Below is a small trained network, with its code and all its weights. Each question gives an input and a class and asks what happens when units are switched off, that is, made to give their printed mean instead of their output.

import numpy as np


def w(rows, s, z=0):
    codes = np.array(rows[::2]) - 128.0
    scale = np.full(codes.shape[1], s)
    scale[-1] = z or s
    return codes * scale


def f(y):
    return np.maximum(y, 0)


def log_softmax(a):
    a = a - a.max(-1, keepdims=True)
    return a - np.log(np.exp(a).sum(-1, keepdims=True))


def net(x, mask):
    res = np.array(x, float).reshape(1, 4) / 4 @ E
    y = f(res @ A[0][:, :-1].T + A[0][:, -1])
    res = res + np.where(mask, y, B[0][:, -1]) @ B[0][:, :-1]
    return log_softmax(res[-1] @ U[:, :-1].T + U[:, -1])


A, B = {}, {}
E = w([
[66,232,66,197,254,184],'x0',
[108,154,118,179,76,120],'x1',
[122,109,79,121,122,93],'x2',
[213,136,47,107,50,234],'x3',
],0.0074)
A[0] = w([
[83,169,101,141,172,160,7],'n1',
[43,146,196,124,190,2,128],'n2',
[83,206,59,153,231,166,80],'n3',
[142,128,237,48,60,87,220],'n4',
[89,155,181,73,24,116,24],'n5',
[206,129,67,112,138,179,24],'n6',
[193,124,87,151,124,172,173],'n7',
],0.0093,0.0017)
B[0] = w([
[3,24,229,94,86,187,177],'n1',
[218,245,52,230,180,94,254],'n2',
[38,85,195,79,30,148,235],'n3',
[80,61,56,144,76,10,238],'n4',
[116,75,59,106,197,36,185],'n5',
[207,200,66,200,188,87,173],'n6',
[202,167,176,152,124,189,176],'n7',
],0.0073,0.0096)
U = w([
[228,210,113,140,144,140,251],'0',
[41,1,177,12,85,100,5],'1',
],0.0064,0.0024)

Each question gives the input, the list of numbers given to net, and the class t.
The units are the neurons (one row each of A and B). Each row of codes is followed by its name. A weight is (code - 128) times the scale printed after its matrix; where a second scale follows, it is the last column's (A, B and U).
mask holds one flag per neuron, in row order. A switched-off neuron (its flag False) gives its mean, the last column of its row in B, instead of its output. The means were averaged over made-up inputs and are rounded, as every weight is.
A unit's drop is (log p(t) with every unit on - log p(t) with that unit switched off) / (log p(t) with every unit on - log p(t) with every unit switched off).
The circuit of an input: a set's keep is (log p(t) with only the set's units on - log p(t) with every unit switched off) / (log p(t) with every unit on - log p(t) with every unit switched off). Starting from all 7 units, units are removed one at a time, each time the one whose removal leaves the highest keep (on an exact tie, the one counted first), for as long as the keep stays at least 0.8.
units of the circuit, in order: the units of the circuit, biggest drop first
k most important neurons: the k neurons with the biggest drops, biggest first
drop when u is switched off: that unit's drop, to one decimal
input [2,-3,4,0], class 1: units of the circuit, in order : [n2]
input [5,2,-8,4], class 1: 3 most important neurons : [n2, n3, n1]
input [-8,5,-4,-8], class 0: 3 most important neurons : [n2, n3, n1]
input [-7,-5,8,7], class 0: 2 most important neurons : [n6, n3]
input [-3,-8,1,-3], class 0: 4 most important neurons : [n3, n1, n2, n5]
input [8,-1,-4,-5], class 1: 2 most important neurons : [n3, n1]
input [-7,-8,6,7], class 0: 2 most important neurons : [n6, n3]
input [6,-1,6,-5], class 1: 3 most important neurons : [n3, n1, n6]
input [5,-8,-2,3], class 1: 3 most important neurons : [n2, n3, n1]
input [7,7,-1,-6], class 1: 3 most important neurons : [n3, n1, n6]
input [-3,-8,-7,-6], class 0: drop when n4 is switched off : 0.0
input [7,-3,-3,-3], class 1: drop when n3 is switched off : 0.5
input [8,6,2,6], class 1: drop when n1 is switched off : 0.3
input [1,-2,-3,-8], class 0: drop when n2 is switched off : 0.9
input [7,1,8,-4], class 1: units of the circuit, in order : [n3]
